Here is a tiny trained network, its code and every weight. The questions are about switching its units off for an input and a class, where a switched-off unit gives its printed mean instead of its output.

import numpy as np


def w(rows, s, z=0):
    codes = np.array(rows[::2]) - 128.0
    scale = np.full(codes.shape[1], s)
    scale[-1] = z or s
    return codes * scale


def norm(h):
    return h / np.sqrt((h * h).mean(-1, keepdims=True) + 1e-5)


def f(y):
    return np.maximum(y, 0)


def log_softmax(a):
    a = a - a.max(-1, keepdims=True)
    return a - np.log(np.exp(a).sum(-1, keepdims=True))


def net(x, mask):
    res = np.array(x, float).reshape(1, 4) / 4 @ E
    u = 0
    for l in range(4):
        y = f(norm(res) @ A[l][:, :-1].T + A[l][:, -1])
        res = res + np.where(mask[u : u + 3], y, B[l][:, -1]) @ B[l][:, :-1]
        u += 3
    return log_softmax(norm(res)[-1] @ U[:, :-1].T + U[:, -1])


A, B = {}, {}
E = w([
[131,82,96,138,160,213,254,99,155,45,126],'x0',
[80,114,150,88,76,106,164,137,57,75,106],'x1',
[137,223,95,215,153,115,159,131,130,40,33],'x2',
[130,135,152,178,89,137,140,125,150,131,143],'x3',
],0.0081)
A[0] = w([
[221,114,149,148,242,146,105,127,154,118,255,252],'0.n1',
[178,53,116,83,88,242,149,93,110,123,149,16],'0.n2',
[244,141,182,151,194,107,85,227,147,164,112,139],'0.n3',
],0.0067,0.0034)
B[0] = w([
[171,213,163,116,139,151,35,45,100,151,181,255],'0.n1',
[9,196,79,152,33,116,83,166,197,46,175,192],'0.n2',
[130,148,30,136,96,111,96,204,118,107,110,219],'0.n3',
],0.011,0.0072)
A[1] = w([
[126,77,108,92,39,144,107,131,73,254,166,90],'1.n1',
[156,131,196,198,106,4,100,170,30,103,9,126],'1.n2',
[149,44,129,153,215,174,121,63,237,89,230,5],'1.n3',
],0.0063,0.002)
B[1] = w([
[148,125,89,180,150,163,253,205,83,128,166,230],'1.n1',
[142,134,137,82,78,115,79,96,121,173,168,254],'1.n2',
[128,133,147,136,159,90,70,100,104,164,134,167],'1.n3',
],0.014,0.0058)
A[2] = w([
[233,155,18,186,155,184,75,183,172,137,132,96],'2.n1',
[155,179,84,215,157,223,169,71,35,114,211,241],'2.n2',
[18,1,125,87,74,79,197,191,136,140,238,5],'2.n3',
],0.0052,0.0025)
B[2] = w([
[160,102,52,224,198,1,183,160,251,95,91,222],'2.n1',
[176,39,178,16,198,25,179,159,70,177,126,255],'2.n2',
[93,157,72,117,177,229,107,132,217,125,50,187],'2.n3',
],0.0093,0.0078)
A[3] = w([
[171,201,96,163,174,245,139,251,72,234,90,56],'3.n1',
[118,147,145,133,211,105,168,69,131,65,67,4],'3.n2',
[212,144,1,67,47,127,254,144,68,163,173,160],'3.n3',
],0.0054,0.0024)
B[3] = w([
[147,31,208,119,107,115,120,15,48,61,81,187],'3.n1',
[209,93,146,170,100,199,170,167,7,92,159,155],'3.n2',
[121,92,198,182,172,214,177,109,140,121,93,254],'3.n3',
],0.011,0.0064)
U = w([
[233,93,139,177,250,77,150,185,94,155,154,172],'0',
[141,200,189,26,84,52,28,65,114,194,194,207],'1',
[125,45,199,118,82,188,185,142,53,118,24,195],'2',
[45,134,84,48,124,194,139,217,207,93,142,34],'3',
[178,198,40,212,86,32,82,175,177,125,43,4],'4',
],0.011,0.0045)

Each question gives the input, the list of numbers given to net, and the class t.
The units are the neurons (one row each of A and B). Each row of codes is followed by its name. A weight is (code - 128) times the scale printed after its matrix; where a second scale follows, it is the last column's (A, B and U).
mask holds one flag per neuron, layer by layer. A switched-off neuron (its flag False) gives its mean, the last column of its row in B, instead of its output. The means were averaged over made-up inputs and are rounded, as every weight is.
A unit's drop is (log p(t) with every unit on - log p(t) with that unit switched off) / (log p(t) with every unit on - log p(t) with every unit switched off).
The circuit of an input: a set's keep is (log p(t) with only the set's units on - log p(t) with every unit switched off) / (log p(t) with every unit on - log p(t) with every unit switched off). Starting from all 12 units, units are removed one at a time, each time the one whose removal leaves the highest keep (on an exact tie, the one counted first), for as long as the keep stays at least 0.8.
units of the circuit, in order: the units of the circuit, biggest drop first
top k neurons: the k neurons with the biggest drops, biggest first
k most important neurons of layer l: the k neurons of layer l with the biggest drops, biggest first
drop when u is switched off: that unit's drop, to one decimal
input [-1,5,7,2], class 1: top 2 neurons -> [1.n2; 1.n1]
input [-6,4,6,3], class 1: units of the circuit, in order -> [1.n2]
input [-8,-2,0,-4], class 0: top 2 neurons -> [0.n2; 1.n1]
input [0,1,-8,-8], class 2: units of the circuit, in order -> [1.n1; 3.n1; 2.n3]
input [-3,-5,4,-2], class 4: top 2 neurons -> [1.n1; 0.n3]
input [5,7,0,4], class 3: units of the circuit, in order -> [0.n2; 3.n1]
input [2,8,-6,-7], class 3: units of the circuit, in order -> [0.n2; 2.n3]
input [-2,-6,6,-7], class 4: top 2 neurons -> [1.n1; 0.n3]
input [0,1,4,6], class 1: top 3 neurons -> [1.n2; 1.n1; 0.n3]
input [-8,1,-7,-5], class 2: top 2 neurons -> [1.n1; 3.n1]
input [4,-8,-6,-8], class 1: top 2 neurons -> [0.n1; 0.n2]
input [2,2,2,-1], class 2: top 3 neurons -> [0.n1; 2.n1; 1.n1]
input [7,4,0,-1], class 3: top 3 neurons -> [0.n2; 0.n1; 1.n1]
input [8,4,0,6], class 3: top 2 neurons -> [0.n2; 0.n1]
input [-8,3,-4,6], class 2: top neuron -> [1.n1]
input [0,-8,4,-7], class 4: top 3 neurons -> [0.n3; 1.n1; 2.n1]
input [-8,-1,1,-5], class 4: top 4 neurons -> [0.n3; 2.n2; 0.n1; 2.n1]
input [-8,-8,-4,-4], class 0: drop when 1.n1 is switched off -> 0.4
input [2,2,-6,4], class 3: drop when 0.n2 is switched off -> 1.4
input [-6,-6,-7,5], class 0: drop when 1.n1 is switched off -> 0.5
input [1,3,-8,3], class 3: units of the circuit, in order -> [2.n3]
input [6,0,-1,-3], class 1: 2 most important neurons of layer 1 -> [1.n1; 1.n3]
